[  2 -23   0   1  -8   2   9  35  21 -14  -6 -12 -45   4  -3 -17  -3 -24
  21  41  13 -48  -7   4  -9 -37 -16 -29  13   5 -16  -6   1 -19  17 -20
  54  -7 -52  -3 -15   2 -36  15 -54 -13 -48  26   2 -28  16  -2  -4 -29
 -10 -29 -32   8 -14  -7   3 -48 -21  -7  14   3  13  -5  20  -6   9  10
   4  16  20 -25  52 -26 -33  -3  14  18 -11  -8  17 -42 -13   4 -24  10
  19  -1  12   3  12 -20  -2  -5  -2  10 -10  -1   7  -2   3  -5 -27 -21
 -11  17  11 -53   8   7  -5  22   2   6 -27 -23 -13  23   1 -12   9 -21
   1 -16  -3  13   6 -25 -17  -7  14   4  16 -14   3  19  -1  -3  -8  -1
  -2  22   5  22   3  -8  -1  -2  22 -50 -23   7 -10  11  -7  13  11  -1
   4  -8  -7   1  17] : 8
[-42 -23   2  21 -37 -14  18  -2   3  36  15 -19 -40 -14 -17  10 -26 -17
  10  -9 -35  -3  32  21  -5   3  21 -24 -30 -39 -11   9 -20 -46 -14 -15
  50   6 -27  46  10  12 -33  18 -33  -1  22 -19  50  14  25 -10 -25 -35
  -7  23  39  11   6 -33   1  18  35  33  24  36  -4  -2 -25 -29  17  19
   5 -54   5 -25  18  19  23  11   4  29 -28 -23  -4 -51  11  23 -22 -15
   5 -67  30  21  12   1   4  -3  18 -50  -6 -50 -70 -11   2  12  12  37
  31   2   0  42  19  15  -5  -1   8   3  40  16  44  18  -5  11 -18   0
  32 -34 -15 -25  23 -19 -18 -37  -6 -11  34   2 -29   5 -29 -40 -25  -1
  -8  -2  14 -17   9  89  -4   5  -5  33 -47   6 -12 -11  -1  21  51  11
  22   7   2  33   5] : 5
[ 14  -2  13 -21   0  12  11  22   8   4 -23  14   0   3  -4  -5   6   5
 -20   2   6   2  10  -1   1 -31   9 -19 -10  24 -31  20   3 -12   2  -7
   5 -15  13  13  -1  -3 -12  -4  12  43  -1  17 -19  13  -7   9   5  13
  10   7   7  -7  -8 -17 -12   1  -1  19 -17 -13   0   4   1  -2 -15 -28
  10  12  -2 -11 -17 -20  35   3  -8 -22  -6   4  -4   8 -14   8 -12  -3
  11 -14  -1  11   4  10  -7 -14   2  -2   5   4  -2  10   0 -22  12  -1
  15  -4   7 -30   8   6   4  18   5  -5 -15 -12   4  12  -3 -22  -2  -5
   2 -24  -2  -8 -24   1  -4  18  12  16   8  -3  -5   0  -6   2  -4 -12
 -10 -12   0 -14   0  -6   9   2   9  24  -2 -14 -32  -2   4  15  -9  -3
  21  -9   5  13  -3] : 2
[ 13  -7  -8  -3 -12  18  -2  26  33 -15   3 -15 -55   1 -15 -24 -12  -7
  31  49   2 -50 -16   7  -7 -13 -14 -20  -3  -3  -8 -10   4 -40  13 -32
  46   5 -35 -10  -9  11 -16  15 -31 -43 -40  13  14 -29   6  -5 -26 -27
 -12  -3 -25   4 -16 -12  -2 -49 -12  -7  49  -9   3 -15  30  -8   3  -6
   6  18  16 -21  34 -24 -21   8   5  -2 -26  -2   8 -35   4  17 -32   5
  18 -24   8  -3  17 -17   8  -4   5  20  30   2  -4  -1  15  -8 -13 -22
 -11  11   6 -58   7  12 -12   6 -12  19 -44 -21 -24  24   9 -26   9  -3
 -22 -20  -7  18  -6 -12  -8   5  14  -3  13  -3   4   8  -5 -14 -25  -7
  -1  19  10  -3   3   2  -2  -6  20 -48  -7   3  -6  13 -11  23   6   5
  16 -20 -27   4  13] : 1
[  0  -6  13   9  -9  -5  14  -3 -12   6   0   5   6   5   9 -12  14   0
  19   6   7 -23 -13   6  11  -6  11 -20   7  11 -10   4  -9 -31   8  -5
  33  -8  12  23   3   6  11  -1 -15   8   8   0 -23   8  -3  -9  16 -13
   3 -13   4  -3   2 -40  -3  35 -10   2  -6   7  -4  31   2   4  -7   1
   5  -6 -22   5   1 -19  37   6   1 -20  20  -7 -21   9 -12  15 -21   6
  12 -10  -5  12   3  -5  -5  -9  -7  -9  10 -12 -21  10   7   0   8  13
  11  10  28  -7   4  11   3  -1 -12 -10 -11   6   1   6   2   6   6  10
   6   8   0   3  -8   2 -16   1  -1  11  -7 -15  -8  11 -12  -5   1  -2
   4  -7  11   2  -2  13  -1  11  -6 -15 -12   6 -29   8  -3  14 -16 -13
   5   3   8   1  -6] : 8
[-28 -24  -8  21 -25 -36  20  -3  23  26  32 -45 -64 -36 -16  20 -22 -20
   7   1 -25   2  31  16 -15  -3   9 -41 -36   5  -1   7 -19 -34 -17  -8
  41  16 -35  19  13  12 -38  28 -57  -2   1  -6  68  -3  36 -26 -19 -30
  -6  -6  51  12   0 -32  10  -4  46  32   8  30  -1 -28 -24 -30  25  28
   7 -42  33 -35  27  20  34  21   9  44 -31  -8  14 -59  15  18 -41 -19
  11 -45  34   6   2  -8   7 -15  19 -58  12 -27 -35 -13  -8   1   2  50
  40   1 -18  44  23   8   9  -9  -6  -1  47  -3  48  30  -5 -31 -15 -11
  34 -13  -8 -12  43 -38 -16 -35   1 -19  35   0 -11   2 -16 -37  -6  -1
  -2  11  36  10   8 100 -13  21 -18  17 -56  -3  -3 -11  14   3  43  -3
  44  11  12  36   3] : 3
[  2 -17  14 -15   2   5  15  14  -3   0 -15  18   5  11   4  -6   4  -7
  12   2  10 -17  -2   4  12 -18  12  -9  10   4 -20  11   1 -26   4  -3
   9  -6   7  10  -4   2 -23  -7  -6  21   3   8 -11  11  -6   2  10  -7
   6  -7   1   2  -3 -26  -9  18   2  -1  -3   1   0  10   6   1 -18 -10
  11  -5  -6   1  -4 -18  23   1  -1 -18  18  -2 -16   6 -11  16  -2   3
   9 -12 -10  16   3  -2 -12 -14  -4 -10   6 -14  -7   8   0 -12  13  -3
   5   7  26 -18  11   8   2  12   5  -7   2   3   1   6   3   2  -2   6
   2   5   0  -7 -11   0  -9   1   6  11  -1  -6  -4   4 -13  -3  -2  -5
  -4 -10   5  -3  -2  25   3  12   8   1  -7 -12 -26   7  -4  11 -15  -8
  12   2  15  12  -5] : 3
[ 12   1   9  -9   0  -8  10   3  10   4 -10  -6 -13  -9   4   0   8  12
   2  -2  15 -22   0   2 -12 -13  -4 -19 -12  31 -19   9  -1  -7   5  -4
   7 -12   1  12  -4   4   7   9   0  23   0   8  -3   0  -2  -9  17 -10
   9  -4   6 -11  -7 -24  -9  19  15   8 -28  -8  -8  10   2   2  -2  -1
   3  -2   0  -6  -6 -15  34   7  -2 -22  15  -1 -10   1 -21  19  -1  11
  15  11  -4  18   2   3  -2  -6   1 -36  19 -15  12  17  -1  -8   2  18
  10   2  10  -1  11   5   6 -11 -14  -1 -21  -8   3   6  -2 -19   3  -1
   4 -17  -3  -1  -1  -4 -24   9   7   9   3  -4   2  15  -2  -4   4 -10
  -5 -12  21  -9   0  10   7   9  -7  12  -3  -1 -25   8   3  11 -16 -10
  18  -7  -8   2   1] : 8
[ -3  -4   2  -9  -9 -11   9   6   0   7 -15   9   0  10  -2  12   8 -25
  12   2  -2 -20  -1  -4  11 -28   2 -12  12  28  -6  13   3   2   2   1
  -9   6   5  -6 -10  -1  -9   0 -11 -14   3  21 -11  -1   6   0  15 -10
   5 -30   4   5   0 -17  -4  -6   1   7 -34   9   5   5   4  -3 -14  -9
  15   3   7   1   1   0   7  -6   1   1  30   6 -12 -21 -25   3   7   1
  12  -3  -1   4  -1  -5 -10  -9  21  -2   1   4   6   2   4  -6   3  10
  15   6   0 -12  13   1  17  12 -10 -18  -3  -5   2  17   1 -15   3  -5
   2  19  -1   7 -22  -1  -4  -8   8   5 -11 -10  -5  -3  -7  -4  -5   0
   6  -2   6  23  -6  24  -6  18   0 -38  -6 -10 -10   6   5   1 -15  -8
  23  10  14  29  -4] : 0
[-36 -18   7  12 -49 -19  28   0  10  35  33 -20 -46 -10 -18  12 -17 -18
  17 -17 -30 -22  27  15  17   0  20 -24 -36 -39 -21  20 -15 -43 -14  -6
  49  11 -18  53  12  16 -38  14 -39   3  26 -13  39  15  22   4 -28 -34
  -6  20  38  14   0 -36  12  21  31   9  37  27   1   2 -32 -25   9  22
  -1 -49  12 -22  26   7  27  16   6  37 -38 -22 -14 -19  16  29 -47 -19
  -3 -73  29  27   8  -2  15 -10   2 -67  -4 -44 -59 -18  -2  10  24  33
  28  12   2  22  25  18 -14   2  19  -4  48   3  61  18  -5  10 -15  -9
  43  -3 -15 -23  25 -25 -32 -48 -13  -6  24  -2 -20 -10 -32 -46 -21   5
  -6 -15  45  -5   7 100  -6  10  -6  35 -45   7 -26  -8  -6  14  63  -9
  36   8  11  28   1] : 0
[ 22 -15  -1  -9   1  20  -4  43  37  -9 -12 -11 -42 -10 -13 -29 -19  -9
   2  41  24 -46   3   0 -21 -36 -31 -28 -13   9 -28  -5   8 -14  11 -20
  45 -12 -54 -17 -14   0 -26  17  -9   3 -56  27   8 -31  10   5 -14 -18
  -1  -2 -30   0 -20  18  -5 -62 -14   6  21 -16   7 -13  27  -1   9   4
   1  25  23 -31  23 -25 -30   5   3   6 -32  -8  24 -28   1  20 -38  10
  17 -10   4   7  15  -6   6  -6  -7  24   3  -4  14   1   5 -12 -24 -26
   0   0   1 -50   7   8 -13  13   3  17 -29 -26 -51  20  -2 -33   7 -21
  26 -50  -8  13   1 -20 -10  17  22   4  32   0   2  14   3  -3  -9  -9
  -9  15   5 -10   6  -2   7 -12  29 -15  -5  -7 -15   3  -7  21   3   7
   3 -24 -23  -6  18] : 7
[-32 -21  -8  25 -25 -27  28  -7   5  14  18 -32 -30 -32 -11  11 -23 -12
   7   0 -32   5  41  24 -31  -3  17 -36 -47 -34  -8   3 -30 -50 -10 -11
  36   6 -42  38  14   7 -33  27 -39  -8  15 -17  52   4  23 -25 -27 -20
  -1  15  42   4   6 -32  -4   4  44  57   7  44   0 -17 -27 -25  18  20
  10 -52  12 -30   9  25   9  17   7  17 -22 -26  14 -72  -1  11 -30 -18
  14 -72  40   6  15   1  -6  -5  27 -53  -9 -42 -58 -11   3   2   2  40
  33  -4  -7  49  20  15  13 -14 -12   6  46  11  45  21  -7  -8 -21  -3
  52 -43 -13 -16  25 -19 -16 -46   4 -16  38   1   2  14 -21 -35  -7  -8
  -3  16  33 -12   7 100  -9  11 -18  24 -47   2   4 -10  10  21  53  17
  20  12  -2  34   7] : 9
[-36 -24   8  15 -51 -17  22   1   7  28  30 -13 -41 -12 -17   8 -26 -13
  10 -10 -30 -19  41  15   3   3  21 -18 -43 -41 -20  14 -16 -44 -17 -14
  76   1 -52  55  14  11 -32  19 -25  10  26 -26  33  11  20  -1 -24 -33
  -5  29  34  14   1 -42   7  17  45  28  31  37  -4  -2 -30 -22  12  16
   0 -51   6 -20  16   7  52  14   5  24 -48 -23 -10 -24   5  30 -38 -19
   1 -59  30  27   7   4  12  -8  -4 -72  -3 -47 -67  -7  -1  10  15  17
  26   6   1  28  17  19 -13   1  17  -1  48   9  51   7  -7  10 -15  -3
  37 -21 -15 -26  24 -14 -22 -44  -6  -9  36   2 -26  -7 -21 -40 -17  -3
 -10 -10  33 -18  10  90  -6   2  -6  45 -44   4 -16  -9  -7  21  53   2
  18   6  -2  33   3] : 2
[ -30  -26   -3   19  -34  -17   23    3    7   20   25  -30  -73  -35
  -16    5  -25  -13    3   -3  -28    5   36   27  -26   -6   13  -43
  -31  -18  -14    6  -22  -48  -10  -20   42   -3  -33   42   14   10
  -47   18  -30   19   17   -9   57    6   30  -21  -26  -26   -5   18
   43    8    3  -31   -6    6   36   53   16   40    3  -24  -25  -25
   14   22    6  -45    8  -34    6   18    5   15    4    7  -33  -22
   15  -62    9   13  -66  -21   16  -55   32    8   14    9   -4  -10
   16  -67   -5  -52 -100  -21   -4   -4    5   39   36   -5   -3   38
   19   14   13   -3   -7    4   41    3   50   30   -3   -7  -15   -5
   47  -51   -8  -16   29  -15  -14  -42    4  -13   41    1  -25   12
  -20  -30   -2  -12   -8    9   30  -14    9   94   -3    9  -13   42
  -49   -4   -7  -17   11   21   53   15   23    0    3   34    6] : 8
[-30 -18   0  19 -33 -21  16  -1  29  34  37 -37 -48 -26 -19  22 -28 -18
   7 -14 -23 -16  35   9  -3  -1  -1 -27 -49 -10  -3  11 -12 -28 -19  -1
  35  11 -29  37   5  12 -29  15 -25  -6  11  -9  64   1  29 -11 -16 -24
  -3  11  42  11  -6 -25  10  -1  54  27  14  37  -4 -16 -31 -27  28  14
   2 -41  31 -24  27  14  45  23   7  35 -39 -14   2 -56  14  32 -51 -23
   5 -61  32  10   1  -2  17  -7  19 -51   6 -31 -42 -15  -7   9   7  46
  37  -1 -20  47  23  12   1 -12   1  -3  56   2  50  24 -11 -21 -19 -10
  42 -23 -15 -19  38 -34 -15 -33  -1 -15  30   5 -20   0 -17 -33 -14   1
  -2   0  33   2   6  94  -9  10 -18  35 -46   0 -11  -3   6   5  51  -5
  36   5   1  28   2] : 2
[ -1 -14   6 -11  13  -6  10  11   1   3 -13   6   0   2   0   9   6 -20
  10  15   6   2   5   3  11 -34  20 -20  11  43 -13  19  -3 -11  11  -4
  -6   2  -2  -7  -3   3 -16   0 -22  13   0  23  -2   5   5 -13   8  -5
   7 -29   5   5  -3 -33  -5   2   2   8  -4   6   8  -5  15  -4 -18  -9
  15   2  19  -7   0 -11   8  -1   0 -10  31  12  -7 -28 -12   0  12  -1
  15 -20  -5   0   3  -6 -17 -15  22  -5   3   2   9   3   1 -23   8  14
  10   6  11 -15  12  -1  18  21 -16 -18 -19 -16 -16  17   1 -15   1  -1
   2  25   4  13  -7 -13  -2   1   8  -1  -8 -15  -1   5  -8   6   6  -3
   8   2   2  36   0  26  -8  26  -2 -36 -10 -13 -16   1  13   5  -8 -14
  24  10  20  24  -6] : 1
[ -2 -14  -2   2 -20  21   1  33  22 -19   0   0 -44  14  -7 -28  -6 -15
  41  37   3 -55 -12   5  11 -16  -9 -22   4 -32 -18  -8  -1 -29  14 -26
  41   0 -27   5 -12  12 -20  13 -25 -35 -47  14  -5 -18   1   5 -26 -24
 -12  -1 -26   2 -21 -18   3 -31 -33 -14  48  -8   6   6  33  -7   6   2
   5   8   2  -5  38 -37 -35  -3   9  -5 -14 -15  -1 -30  -4  16 -27   3
   8 -13   3   5  15 -13   6  -1   0  14   3 -12   0  -3  15  -2 -10 -31
 -12  16  18 -62   0   9 -20  10   5  15 -35 -14 -24  20   8  -1   8  -4
  11 -17  -4  12  -6  -7 -15  -9  10   4  17  -9   1  10 -12 -18 -23  -5
  -2  13  15 -13   3 -23   0  -7  22 -60  -3  13 -10  12 -21  29 -16   2
  -3 -12 -19  -6  13] : 3
[-32 -13  -1   9 -46 -36   9  -7  16  30  31 -30 -37 -18 -19  19 -34 -18
  15 -42 -37 -32  49   9  -9   8  -3 -33 -57 -21  -5   9 -15 -35 -22   4
  63  14 -25  46   7  10 -29  22 -27 -15  13 -20  53   1  22  -9 -23 -30
  -1  19  41   8  -1 -24  11 -10  69  41   4  36  -9  -6 -37 -26  27  13
   1 -45  29 -27  21  28  42  20   8  45 -47 -23   0 -31   6  42 -36 -21
   8 -74  27  13   2  -2  17  -8  13 -56  -2 -33 -53 -18  -1  21  10  38
  32  -2 -18  41  20  15  -5 -18   8   3  64  12  54  19 -11 -10 -21  -6
  46 -23 -20 -19  32 -26 -21 -35  -4  -8  35   8 -24  -2 -17 -34 -17   4
  -6  -5  37  -7   6  99  -9   7 -12  40 -51   3   4  -2   0   7  34   8
  39   4  -7  27   2] : 3
[ -5  -1   8  -3  -4  -8   6  -3  -2   0   3   1   7   2  14   3  10  -4
  19   2   9 -32   1   1   8  -2  -9 -16  -1  14 -10   3  -2   2   4   0
  13  -1   5   4  -1   3   4   1  -7  -5   2   5 -19   0  -5  -8  17 -12
   8 -18   3  -4   0 -33   0  13  22   2 -35  -2  -2  26  -4   0   6  -5
   4   3   4   3  -3  -4  29   5   3 -10  16  -4 -12  -8 -21  18  20   4
  14  -8  -1   5  -2 -13  -3  -4   4 -13  16  -3  -8   7   6   3   2  20
  15   2  13  -6   9   7   4  -8 -11  -5  -9   2  15   4   1  -8   5   6
   5   0  -4   9  -1  -2 -11  -1   3   4  -5  -7  -1  10  -7  -7  -1   2
   4  -9  12   4  -3   5  -1  13 -11 -19 -12   0 -18  15  -4  11  -8 -14
  16   2   0   8  -5] : 7
